Where the symbols take the points:
f: s768->s273, s387->s991, s406->s140, s53->s908, s329->s53, s585->s599, s868->s585, s405->s995, s759->s553, s104->s929, s415->s595, s907->s714, s81->s828, s1->s727, s579->s954, s399->s18, s109->s426, s860->s650, s114->s289, s714->s118, s747->s56, s954->s939, s175->s333, s148->s673, s9->s554, s663->s409, s654->s661, s91->s415, s83->s942, s470->s579, s273->s9, s476->s329, s172->s378, s244->s941, s607->s17, s474->s60, s952->s759, s259->s896, s939->s517, s673->s356, s17->s259, s930->s179, s60->s977, s990->s860, s599->s118, s422->s12, s140->s405, s979->s330, s311->s900, s118->s81, s361->s607, s74->s595, s650->s768, s212->s289, s900->s881, s504->s311, s333->s394, s527->s377, s511->s422, s672->s175, s306->s109, s736->s104, s908->s426, s125->s457, s595->s64, s394->s415, s881->s736, s646->s705, s457->s259, s377->s511, s904->s83, s830->s504, s564->s141, s896->s944, s56->s387, s141->s984, s517->s415, s567->s644, s598->s868, s219->s371, s31->s663, s397->s705, s944->s747, s551->s104, s179->s904, s984->s415, s409->s470, s89->s994, s732->s91, s942->s950, s330->s527, s793->s846, s526->s703, s950->s640, s769->s732, s640->s474, s929->s399, s727->s952, s705->s979, s256->s476, s426->s907, s977->s672, s810->s607, s946->s881, s712->s56, s371->s114, s26->s551, s846->s256, s391->s89, s941->s990, s64->s74, s12->s654, s554->s950, s378->s83, s661->s646, s356->s930, s994->s793, s280->s377, s289->s567, s828->s306, s644->s391, s18->s1, s553->s397, s991->s141, s703->s769, s995->s564
l: s768->s860, s387->s311, s406->s939, s53->s476, s329->s747, s585->s598, s868->s747, s405->s406, s759->s727, s104->s26, s415->s141, s907->s109, s81->s9, s1->s399, s579->s179, s399->s104, s109->s828, s860->s599, s114->s527, s714->s598, s747->s896, s954->s470, s175->s977, s148->s714, s9->s768, s663->s378, s654->s810, s91->s769, s83->s517, s470->s663, s273->s554, s476->s846, s172->s470, s244->s53, s607->s554, s474->s984, s952->s1, s259->s607, s939->s579, s673->s118, s17->s361, s930->s673, s60->s640, s990->s259, s599->s868, s422->s377, s140->s517, s979->s646, s311->s747, s118->s378, s361->s511, s74->s595, s650->s990, s212->s663, s900->s361, s504->s219, s333->s672, s527->s391, s511->s280, s672->s60, s306->s81, s736->s405, s908->s329, s125->s994, s595->s984, s394->s60, s881->s391, s646->s654, s457->s56, s377->s747, s904->s930, s830->s114, s564->s736, s896->s125, s56->s941, s141->s995, s517->s954, s567->s212, s598->s17, s219->s371, s31->s172, s397->s759, s944->s457, s551->s74, s179->s356, s984->s995, s409->s31, s89->s17, s732->s703, s942->s904, s330->s705, s793->s793, s526->s333, s950->s83, s769->s26, s640->s942, s929->s551, s727->s91, s705->s661, s256->s793, s426->s306, s977->s595, s810->s646, s946->s644, s712->s244, s371->s330, s26->s64, s846->s994, s391->s567, s941->s908, s64->s952, s12->s736, s554->s83, s378->s91, s661->s12, s356->s148, s994->s259, s280->s900, s289->s991, s828->s554, s644->s289, s18->s929, s553->s952, s991->s979, s703->s394, s995->s140
d: s768->s599, s387->s952, s406->s579, s53->s846, s329->s793, s585->s944, s868->s896, s405->s939, s759->s18, s104->s64, s415->s995, s907->s828, s81->s768, s1->s104, s579->s31, s399->s26, s109->s703, s860->s868, s114->s979, s714->s703, s747->s114, s954->s663, s175->s474, s148->s426, s9->s860, s663->s91, s654->s881, s91->s526, s83->s356, s470->s378, s273->s990, s476->s994, s172->s703, s244->s476, s607->s377, s474->s83, s952->s311, s259->s422, s939->s409, s673->s907, s17->s311, s930->s118, s60->s939, s990->s598, s599->s747, s422->s387, s140->s954, s979->s654, s311->s896, s118->s747, s361->s280, s74->s984, s650->s793, s212->s759, s900->s219, s504->s846, s333->s60, s527->s646, s511->s941, s672->s930, s306->s907, s736->s644, s908->s256, s125->s244, s595->s564, s394->s977, s881->s387, s646->s567, s457->s941, s377->s311, s904->s673, s830->s527, s564->s406, s896->s994, s56->s598, s141->s140, s517->s470, s567->s517, s598->s457, s219->s330, s31->s977, s397->s18, s944->s56, s551->s595, s179->s148, s984->s727, s409->s172, s89->s361, s732->s394, s942->s747, s330->s661, s793->s17, s526->s672, s950->s179, s769->s333, s640->s904, s929->s74, s727->s929, s705->s900, s256->s89, s426->s81, s977->s526, s810->s607, s946->s289, s712->s17, s371->s114, s26->s31, s846->s259, s391->s212, s941->s941, s64->s141, s12->s946, s554->s650, s378->s769, s661->s397, s356->s714, s994->s371, s280->s504, s289->s553, s828->s273, s644->s991, s18->s727, s553->s12, s991->s952, s703->s426, s995->s517

In the rows, 489 means zero.

The rows follow the links: the fewer symbols apart two points are, the more alike their rows tend to be.

Each row is also shifted at random along 9 hidden directions that mean nothing.

Row, then point:
(250, 509, 491, 429, 418, 466, 569, 447, 464, 471, 559, 523, 458, 422, 506, 547, 451, 465, 403, 442, 598, 554, 468, 463, 480, 542, 534, 537, 579, 473, 479, 529, 477, 523, 616, 468, 503, 477, 422, 527, 564, 509, 382, 474, 500, 486, 455, 454, 533, 503, 435, 449, 514, 460, 547, 462, 415, 491, 496, 471, 453, 451, 600, 538, 620, 487, 436): s175
(393, 560, 552, 492, 504, 486, 476, 452, 458, 440, 493, 477, 518, 436, 484, 553, 432, 561, 615, 563, 501, 537, 516, 517, 459, 516, 513, 476, 494, 436, 471, 490, 569, 482, 458, 490, 549, 462, 538, 498, 479, 573, 533, 580, 483, 574, 572, 488, 487, 473, 498, 510, 504, 627, 508, 502, 523, 518, 502, 481, 533, 538, 464, 462, 428, 495, 477): s457
(456, 540, 514, 498, 577, 468, 525, 503, 445, 489, 444, 532, 431, 450, 473, 486, 576, 596, 582, 510, 554, 510, 477, 488, 555, 582, 457, 478, 451, 363, 488, 469, 516, 494, 475, 420, 536, 501, 573, 448, 460, 444, 424, 520, 462, 446, 504, 456, 457, 520, 517, 478, 553, 547, 451, 562, 558, 499, 482, 459, 454, 443, 513, 520, 419, 526, 425): s881
(342, 546, 434, 531, 595, 410, 530, 560, 467, 530, 528, 487, 390, 496, 447, 538, 409, 494, 475, 487, 485, 481, 477, 468, 480, 495, 475, 517, 511, 501, 490, 513, 438, 477, 489, 465, 454, 488, 535, 404, 422, 462, 547, 573, 532, 521, 536, 554, 470, 468, 551, 466, 508, 516, 437, 591, 448, 559, 465, 524, 548, 465, 540, 500, 478, 445, 545): s527
(582, 491, 520, 478, 483, 493, 420, 481, 516, 493, 493, 410, 620, 370, 508, 506, 504, 525, 558, 602, 420, 498, 526, 505, 486, 473, 553, 473, 535, 506, 459, 421, 510, 502, 515, 574, 548, 422, 420, 578, 443, 548, 486, 510, 422, 621, 552, 413, 533, 581, 372, 473, 554, 580, 494, 354, 526, 482, 500, 481, 571, 518, 497, 513, 331, 530, 463): s17
(737, 502, 439, 457, 254, 477, 611, 487, 489, 443, 650, 415, 484, 503, 522, 481, 445, 561, 279, 522, 521, 513, 468, 439, 503, 621, 424, 412, 490, 580, 613, 477, 510, 508, 620, 524, 435, 546, 391, 477, 509, 446, 588, 532, 538, 555, 439, 586, 629, 347, 623, 500, 439, 593, 501, 496, 429, 441, 440, 440, 521, 532, 551, 505, 597, 564, 448): s26
(635, 459, 484, 474, 610, 474, 427, 523, 460, 408, 475, 531, 323, 559, 433, 493, 445, 462, 632, 553, 493, 499, 465, 472, 402, 326, 555, 492, 422, 395, 476, 491, 413, 466, 419, 500, 530, 477, 571, 459, 514, 481, 556, 618, 587, 489, 520, 547, 487, 624, 325, 446, 473, 461, 553, 617, 412, 538, 526, 470, 535, 424, 547, 497, 492, 384, 596): s415
(374, 513, 501, 539, 652, 511, 426, 485, 531, 583, 417, 543, 464, 423, 447, 478, 447, 597, 565, 601, 472, 422, 483, 512, 478, 532, 505, 562, 469, 438, 470, 504, 540, 472, 504, 476, 531, 447, 450, 537, 527, 591, 399, 452, 454, 511, 516, 410, 427, 465, 522, 490, 604, 587, 467, 450, 707, 437, 492, 413, 478, 471, 472, 476, 268, 469, 406): s476
(432, 465, 461, 536, 437, 585, 423, 501, 464, 447, 425, 445, 733, 598, 624, 426, 615, 578, 462, 375, 387, 515, 517, 557, 555, 487, 415, 460, 514, 563, 441, 473, 546, 469, 409, 507, 528, 500, 537, 598, 441, 439, 484, 405, 376, 518, 432, 473, 458, 440, 615, 599, 507, 489, 461, 444, 516, 431, 529, 435, 444, 453, 203, 467, 395, 511, 507): s1
(389, 508, 476, 493, 415, 523, 506, 480, 456, 462, 500, 472, 544, 501, 563, 452, 543, 526, 494, 422, 477, 476, 461, 481, 543, 475, 491, 504, 538, 486, 491, 506, 555, 482, 470, 496, 487, 534, 538, 518, 478, 507, 491, 502, 429, 512, 461, 528, 515, 514, 524, 512, 529, 492, 473, 476, 458, 455, 511, 478, 474, 465, 445, 540, 491, 483, 528): s18
(672, 472, 444, 471, 503, 493, 386, 486, 499, 461, 469, 440, 526, 460, 554, 400, 754, 690, 566, 509, 471, 474, 495, 491, 515, 512, 521, 530, 505, 321, 449, 490, 542, 485, 452, 545, 511, 554, 572, 518, 481, 447, 463, 495, 408, 467, 476, 469, 525, 605, 496, 520, 550, 544, 448, 471, 559, 440, 543, 381, 489, 472, 441, 585, 302, 540, 505): s399
(714, 368, 388, 458, 410, 514, 422, 575, 557, 478, 440, 494, 597, 453, 530, 472, 616, 534, 384, 552, 442, 417, 553, 458, 491, 463, 429, 489, 568, 493, 531, 403, 502, 461, 533, 561, 523, 556, 381, 557, 419, 385, 595, 483, 500, 453, 420, 546, 439, 496, 504, 556, 395, 342, 464, 432, 500, 450, 488, 480, 492, 450, 382, 474, 417, 529, 486): s517
(405, 413, 389, 515, 529, 471, 471, 538, 507, 492, 446, 475, 527, 529, 532, 529, 447, 449, 386, 419, 449, 565, 536, 468, 488, 377, 441, 542, 609, 575, 522, 501, 446, 441, 520, 495, 409, 466, 507, 464, 473, 408, 523, 515, 478, 465, 477, 535, 465, 470, 508, 628, 368, 350, 419, 437, 443, 475, 489, 487, 502, 526, 439, 446, 544, 415, 605): s356
(510, 506, 499, 496, 454, 506, 521, 448, 555, 607, 480, 532, 435, 543, 409, 416, 393, 307, 416, 461, 508, 345, 475, 509, 482, 446, 473, 541, 409, 576, 494, 511, 502, 502, 439, 431, 413, 491, 428, 441, 533, 587, 466, 350, 535, 415, 430, 471, 454, 366, 570, 436, 500, 434, 473, 484, 504, 448, 450, 557, 432, 533, 455, 437, 544, 502, 436): s81
(382, 443, 556, 525, 525, 572, 398, 419, 546, 542, 442, 480, 667, 562, 538, 505, 515, 428, 470, 441, 389, 544, 520, 592, 513, 443, 440, 434, 473, 582, 462, 520, 464, 492, 465, 466, 493, 395, 434, 629, 475, 539, 403, 286, 392, 459, 462, 394, 439, 484, 482, 570, 533, 330, 503, 363, 521, 430, 435, 508, 401, 533, 350, 437, 470, 533, 456): s941
(350, 539, 425, 503, 539, 423, 505, 558, 468, 489, 578, 465, 412, 417, 501, 544, 414, 519, 480, 496, 454, 427, 504, 456, 426, 478, 522, 547, 563, 473, 456, 510, 500, 475, 521, 540, 486, 522, 515, 437, 433, 511, 605, 650, 514, 599, 576, 589, 488, 497, 519, 472, 482, 558, 479, 548, 423, 574, 509, 507, 610, 495, 571, 501, 469, 432, 547): s504
(465, 465, 573, 464, 420, 554, 561, 459, 461, 402, 515, 528, 435, 472, 508, 497, 519, 530, 524, 497, 543, 503, 521, 472, 516, 618, 526, 424, 417, 406, 456, 412, 528, 531, 524, 532, 573, 520, 479, 519, 484, 462, 425, 529, 468, 526, 471, 416, 536, 525, 447, 435, 481, 593, 555, 534, 520, 461, 510, 438, 466, 479, 555, 475, 538, 523, 371): s995
(443, 454, 487, 475, 478, 461, 409, 429, 593, 583, 512, 458, 520, 482, 475, 505, 605, 462, 402, 426, 441, 447, 478, 577, 549, 572, 496, 485, 439, 491, 457, 555, 471, 537, 493, 480, 420, 506, 465, 532, 436, 484, 386, 303, 435, 408, 426, 391, 480, 504, 571, 453, 522, 382, 493, 441, 499, 456, 402, 481, 427, 539, 471, 509, 466, 614, 421): s377
(611, 425, 418, 445, 452, 490, 526, 505, 539, 470, 555, 499, 392, 490, 474, 513, 437, 491, 383, 552, 533, 524, 493, 455, 495, 449, 492, 506, 490, 473, 573, 464, 449, 488, 609, 502, 486, 483, 452, 503, 493, 450, 470, 538, 531, 500, 414, 501, 575, 524, 440, 496, 481, 434, 500, 505, 422, 420, 435, 412, 490, 481, 588, 503, 519, 500, 485): s984
(608, 510, 472, 465, 453, 521, 434, 491, 550, 543, 420, 498, 567, 455, 434, 427, 498, 444, 528, 558, 503, 324, 539, 533, 478, 448, 493, 573, 436, 486, 448, 441, 572, 498, 389, 495, 542, 498, 460, 499, 464, 590, 497, 425, 507, 480, 468, 438, 414, 416, 569, 459, 524, 544, 470, 481, 529, 472, 501, 515, 472, 518, 335, 445, 338, 546, 406): s768
(461, 473, 445, 561, 670, 510, 382, 548, 503, 545, 424, 548, 503, 522, 538, 479, 562, 571, 539, 489, 415, 412, 516, 537, 437, 435, 424, 535, 499, 423, 435, 552, 508, 440, 444, 441, 518, 495, 521, 526, 507, 493, 521, 474, 450, 457, 531, 533, 349, 468, 580, 592, 524, 407, 463, 510, 618, 511, 501, 450, 456, 454, 377, 422, 340, 448, 472): s53
(408, 503, 447, 484, 510, 486, 481, 556, 378, 362, 494, 501, 548, 545, 584, 523, 557, 545, 509, 401, 496, 529, 510, 510, 396, 441, 474, 499, 573, 447, 376, 527, 478, 470, 452, 479, 582, 516, 541, 520, 512, 423, 582, 593, 515, 520, 539, 572, 414, 499, 502, 538, 432, 473, 542, 578, 388, 612, 587, 493, 510, 397, 363, 451, 547, 406, 535): s977
(363, 464, 371, 502, 578, 434, 433, 533, 578, 581, 439, 463, 503, 538, 396, 469, 412, 587, 332, 627, 477, 592, 509, 411, 465, 462, 417, 576, 594, 627, 661, 471, 410, 418, 606, 514, 415, 411, 363, 488, 477, 476, 548, 393, 547, 469, 393, 515, 470, 393, 533, 583, 473, 421, 374, 390, 551, 382, 442, 466, 528, 496, 413, 517, 385, 467, 608): s378
(560, 494, 546, 459, 406, 484, 523, 465, 491, 547, 479, 464, 518, 386, 452, 462, 473, 344, 522, 497, 492, 454, 409, 470, 611, 458, 564, 444, 477, 544, 506, 425, 452, 538, 498, 493, 486, 457, 455, 502, 459, 513, 386, 423, 460, 491, 471, 389, 556, 603, 308, 332, 576, 457, 498, 394, 448, 466, 461, 552, 488, 435, 616, 592, 494, 541, 473): s654
(412, 538, 506, 443, 460, 447, 474, 408, 550, 520, 517, 511, 404, 421, 411, 539, 437, 444, 517, 543, 542, 441, 468, 512, 473, 465, 522, 556, 476, 421, 524, 550, 561, 483, 480, 457, 451, 508, 518, 454, 499, 616, 503, 485, 535, 432, 505, 509, 494, 481, 532, 482, 498, 457, 507, 497, 449, 495, 423, 523, 488, 575, 567, 501, 508, 534, 484): s598
(630, 470, 557, 523, 460, 514, 542, 471, 476, 512, 555, 449, 512, 499, 503, 509, 346, 411, 461, 522, 427, 546, 484, 483, 480, 469, 485, 362, 456, 619, 518, 471, 424, 504, 560, 499, 474, 398, 388, 535, 530, 509, 497, 496, 480, 582, 541, 475, 557, 472, 389, 472, 493, 509, 521, 427, 498, 488, 444, 501, 519, 510, 589, 443, 554, 466, 470): s846
(342, 488, 534, 471, 454, 515, 517, 457, 415, 373, 447, 481, 499, 420, 539, 541, 497, 562, 564, 422, 548, 551, 544, 508, 497, 607, 550, 489, 512, 402, 402, 466, 573, 507, 467, 521, 530, 530, 583, 474, 486, 468, 421, 597, 434, 536, 535, 426, 505, 481, 513, 502, 412, 676, 518, 511, 530, 525, 581, 433, 492, 510, 487, 452, 513, 469, 427): s950
(668, 487, 455, 494, 519, 462, 382, 531, 481, 453, 435, 465, 534, 515, 455, 445, 605, 637, 552, 575, 452, 461, 490, 463, 415, 511, 485, 495, 492, 440, 493, 481, 498, 455, 427, 542, 519, 538, 488, 477, 490, 442, 617, 505, 542, 476, 497, 538, 442, 476, 528, 496, 438, 560, 478, 524, 577, 525, 546, 474, 546, 452, 367, 498, 360, 476, 550): s31
(465, 542, 459, 508, 410, 470, 615, 523, 459, 520, 523, 577, 406, 549, 484, 521, 441, 442, 368, 418, 546, 389, 401, 491, 517, 559, 327, 459, 470, 514, 589, 571, 551, 468, 501, 334, 430, 596, 504, 407, 513, 469, 582, 510, 569, 366, 461, 669, 404, 298, 721, 519, 427, 365, 486, 631, 457, 538, 400, 561, 417, 478, 495, 441, 669, 507, 456): s212
(584, 456, 521, 459, 314, 526, 414, 483, 524, 512, 424, 463, 622, 405, 460, 437, 493, 378, 523, 550, 415, 309, 433, 461, 488, 437, 583, 496, 520, 571, 506, 425, 554, 486, 447, 591, 508, 552, 372, 558, 474, 569, 579, 436, 517, 517, 457, 506, 475, 519, 379, 380, 442, 441, 549, 388, 493, 481, 519, 587, 551, 430, 430, 527, 455, 491, 538): s470
(445, 438, 420, 455, 483, 466, 431, 463, 573, 534, 437, 516, 461, 385, 474, 532, 592, 569, 403, 464, 569, 428, 488, 554, 534, 631, 479, 583, 498, 377, 484, 552, 574, 499, 522, 445, 434, 579, 509, 494, 505, 463, 352, 427, 475, 359, 428, 423, 446, 422, 674, 530, 448, 471, 470, 474, 601, 451, 466, 392, 400, 524, 467, 464, 424, 588, 369): s942
(129, 526, 581, 586, 599, 559, 510, 496, 396, 461, 489, 537, 539, 584, 580, 547, 422, 463, 584, 349, 402, 509, 507, 550, 459, 504, 457, 408, 461, 515, 373, 541, 508, 490, 423, 445, 553, 448, 559, 532, 468, 516, 486, 519, 416, 561, 582, 501, 395, 452, 526, 527, 511, 504, 531, 562, 510, 577, 521, 522, 482, 460, 415, 397, 550, 391, 467): s89
(553, 514, 504, 526, 570, 447, 492, 538, 440, 476, 505, 468, 486, 559, 497, 512, 528, 463, 521, 414, 446, 537, 498, 532, 502, 473, 447, 400, 423, 495, 428, 495, 394, 506, 402, 438, 481, 469, 582, 436, 412, 395, 513, 505, 489, 488, 550, 510, 454, 519, 504, 473, 478, 484, 475, 583, 416, 581, 475, 539, 503, 477, 469, 458, 525, 489, 514): s810
(423, 519, 479, 455, 394, 494, 596, 474, 494, 443, 576, 466, 555, 467, 511, 529, 429, 480, 415, 534, 531, 580, 605, 448, 477, 479, 437, 479, 566, 529, 520, 412, 497, 485, 590, 519, 534, 427, 410, 489, 442, 511, 549, 547, 476, 582, 503, 504, 552, 439, 479, 564, 487, 523, 457, 443, 365, 471, 470, 518, 516, 590, 516, 466, 555, 507, 464): s990
(296, 589, 580, 525, 502, 517, 579, 497, 346, 425, 476, 436, 552, 544, 437, 456, 193, 457, 588, 564, 491, 640, 495, 407, 412, 459, 562, 445, 506, 687, 489, 393, 433, 478, 481, 562, 568, 328, 434, 473, 543, 563, 542, 575, 535, 716, 548, 454, 565, 425, 334, 419, 524, 786, 505, 457, 492, 510, 610, 528, 612, 433, 458, 479, 483, 324, 577): s703
(382, 439, 486, 481, 548, 510, 353, 490, 588, 572, 352, 524, 513, 471, 374, 445, 455, 492, 529, 625, 447, 403, 466, 470, 506, 473, 537, 561, 468, 527, 541, 430, 516, 460, 474, 551, 508, 480, 408, 540, 461, 563, 463, 367, 513, 454, 392, 416, 431, 499, 439, 442, 512, 455, 469, 416, 629, 387, 484, 482, 511, 448, 398, 511, 305, 488, 521): s954
(346, 499, 511, 481, 411, 540, 549, 456, 427, 359, 594, 500, 448, 587, 644, 484, 671, 600, 473, 291, 499, 515, 516, 520, 493, 622, 465, 443, 463, 339, 374, 550, 554, 533, 478, 491, 517, 597, 611, 503, 486, 417, 471, 526, 402, 471, 478, 541, 518, 490, 613, 544, 468, 523, 545, 613, 423, 507, 531, 412, 426, 498, 476, 483, 632, 509, 440): s551
(409, 477, 448, 462, 455, 403, 527, 507, 515, 526, 598, 485, 394, 435, 522, 516, 564, 388, 415, 379, 472, 438, 460, 452, 510, 482, 529, 495, 552, 457, 465, 536, 442, 529, 551, 491, 417, 554, 495, 449, 439, 450, 496, 501, 476, 446, 507, 552, 511, 592, 435, 431, 487, 316, 490, 497, 333, 539, 440, 563, 506, 489, 676, 567, 625, 509, 535): s114
(557, 511, 526, 561, 712, 456, 533, 503, 408, 421, 551, 512, 335, 575, 533, 527, 549, 657, 584, 497, 488, 662, 553, 458, 392, 525, 414, 400, 452, 330, 463, 534, 395, 462, 517, 434, 481, 427, 581, 415, 544, 395, 524, 625, 471, 486, 617, 557, 486, 529, 467, 609, 482, 543, 466, 598, 531, 552, 503, 415, 489, 536, 608, 446, 532, 406, 498): s329

From each start, follow one symbol. Which point do you reach?
Answer with the point's name.
(270, 499, 397, 436, 440, 475, 517, 503, 544, 522, 507, 585, 394, 389, 529, 483, 592, 407, 446, 372, 567, 247, 545, 483, 461, 449, 509, 680, 564, 323, 378, 547, 628, 501, 465, 469, 490, 643, 538, 436, 485, 562, 515, 525, 482, 380, 500, 563, 376, 469, 621, 515, 470, 362, 474, 546, 408, 536, 503, 546, 439, 528, 498, 477, 546, 500, 410)
l	s83
(600, 504, 560, 527, 512, 530, 480, 504, 433, 499, 400, 499, 548, 551, 463, 479, 405, 372, 597, 477, 455, 483, 411, 521, 555, 383, 474, 412, 405, 585, 508, 454, 456, 474, 355, 423, 516, 444, 557, 491, 469, 483, 481, 482, 512, 496, 496, 474, 456, 506, 413, 425, 526, 460, 498, 519, 475, 521, 469, 555, 481, 413, 432, 479, 477, 461, 534)
f	s654
(565, 392, 493, 440, 274, 561, 472, 487, 574, 512, 485, 547, 530, 429, 510, 483, 553, 333, 390, 426, 463, 238, 457, 511, 528, 510, 502, 487, 455, 506, 479, 479, 588, 524, 496, 515, 502, 641, 397, 564, 463, 509, 510, 406, 501, 405, 388, 509, 435, 473, 530, 422, 411, 306, 582, 473, 469, 468, 456, 554, 433, 463, 465, 450, 593, 567, 396)
d	s579
(365, 488, 447, 452, 330, 518, 565, 453, 532, 497, 608, 533, 378, 544, 535, 512, 418, 373, 304, 350, 522, 344, 417, 531, 518, 528, 468, 519, 436, 506, 511, 590, 570, 524, 529, 440, 431, 618, 497, 506, 514, 538, 475, 470, 532, 443, 400, 580, 505, 378, 664, 463, 469, 374, 569, 597, 387, 465, 406, 477, 418, 488, 532, 453, 684, 531, 422)
l	s595
(591, 523, 455, 476, 551, 437, 487, 535, 410, 415, 483, 486, 474, 493, 469, 523, 449, 595, 503, 543, 549, 561, 482, 502, 398, 499, 475, 505, 507, 455, 473, 508, 462, 471, 477, 462, 538, 479, 517, 458, 553, 453, 536, 599, 575, 526, 542, 533, 469, 455, 520, 503, 449, 616, 515, 568, 489, 582, 549, 447, 518, 434, 445, 455, 452, 444, 497)
d	s930
(362, 421, 510, 457, 447, 496, 492, 425, 479, 432, 474, 486, 473, 424, 545, 507, 568, 448, 495, 379, 506, 557, 503, 466, 528, 520, 575, 486, 553, 427, 452, 500, 493, 500, 516, 528, 428, 520, 525, 482, 506, 442, 389, 505, 415, 443, 487, 442, 542, 598, 383, 501, 408, 420, 503, 419, 457, 470, 528, 476, 464, 529, 595, 521, 605, 483, 506)
f	s904
(372, 520, 573, 486, 561, 471, 461, 408, 549, 565, 502, 448, 458, 461, 401, 509, 429, 471, 543, 524, 473, 542, 491, 537, 539, 569, 555, 467, 388, 504, 466, 479, 443, 538, 480, 501, 472, 392, 471, 507, 451, 543, 339, 367, 449, 515, 483, 311, 535, 529, 449, 390, 585, 589, 487, 454, 547, 443, 436, 472, 488, 554, 550, 512, 412, 560, 426)
d	s377
(381, 525, 500, 518, 482, 495, 438, 453, 569, 580, 464, 479, 560, 528, 419, 559, 304, 438, 420, 541, 446, 463, 468, 586, 492, 496, 426, 505, 426, 626, 555, 541, 532, 470, 465, 442, 460, 438, 448, 546, 461, 601, 505, 395, 518, 507, 458, 467, 444, 324, 655, 524, 500, 486, 503, 459, 542, 460, 387, 497, 475, 556, 367, 406, 430, 542, 459)
f	s944
(417, 532, 556, 490, 526, 520, 511, 416, 502, 484, 484, 521, 472, 531, 461, 468, 509, 501, 546, 483, 542, 521, 561, 535, 471, 555, 473, 480, 381, 432, 426, 475, 515, 522, 442, 455, 531, 438, 504, 471, 496, 531, 409, 413, 461, 462, 488, 385, 475, 445, 534, 500, 539, 582, 491, 523, 534, 457, 484, 475, 425, 567, 447, 447, 475, 535, 375)
d	s793
(570, 501, 564, 490, 415, 498, 531, 406, 549, 548, 556, 460, 512, 429, 443, 548, 331, 462, 429, 602, 483, 558, 461, 508, 509, 555, 488, 412, 450, 589, 594, 486, 485, 502, 605, 484, 457, 400, 365, 545, 530, 574, 446, 432, 497, 553, 496, 430, 583, 431, 454, 469, 529, 528, 525, 386, 536, 430, 384, 480, 503, 567, 604, 483, 519, 555, 417)
d	s244
(529, 467, 463, 449, 442, 439, 482, 474, 530, 504, 517, 458, 475, 455, 449, 445, 543, 523, 452, 575, 481, 538, 480, 374, 466, 490, 521, 493, 574, 503, 573, 454, 429, 470, 587, 562, 431, 485, 373, 477, 507, 472, 540, 444, 514, 474, 454, 524, 553, 562, 358, 469, 469, 418, 458, 392, 458, 436, 493, 509, 542, 489, 597, 595, 510, 485, 577)
d	s703
(356, 521, 478, 466, 396, 488, 563, 516, 472, 442, 527, 567, 378, 440, 471, 529, 479, 592, 447, 521, 572, 365, 490, 445, 443, 690, 459, 502, 471, 388, 508, 478, 619, 493, 541, 504, 521, 637, 460, 439, 489, 497, 573, 595, 562, 470, 487, 580, 435, 350, 669, 464, 402, 605, 529, 619, 548, 520, 503, 482, 506, 482, 514, 441, 546, 503, 389)
l	s579
(451, 509, 626, 494, 465, 531, 515, 383, 493, 539, 513, 533, 423, 431, 472, 513, 414, 407, 560, 492, 490, 424, 419, 525, 488, 552, 551, 443, 394, 465, 474, 549, 538, 528, 508, 443, 486, 478, 461, 522, 580, 623, 399, 438, 472, 475, 523, 431, 513, 486, 440, 399, 552, 509, 593, 472, 568, 492, 452, 503, 454, 506, 629, 482, 554, 507, 389)
f	s941
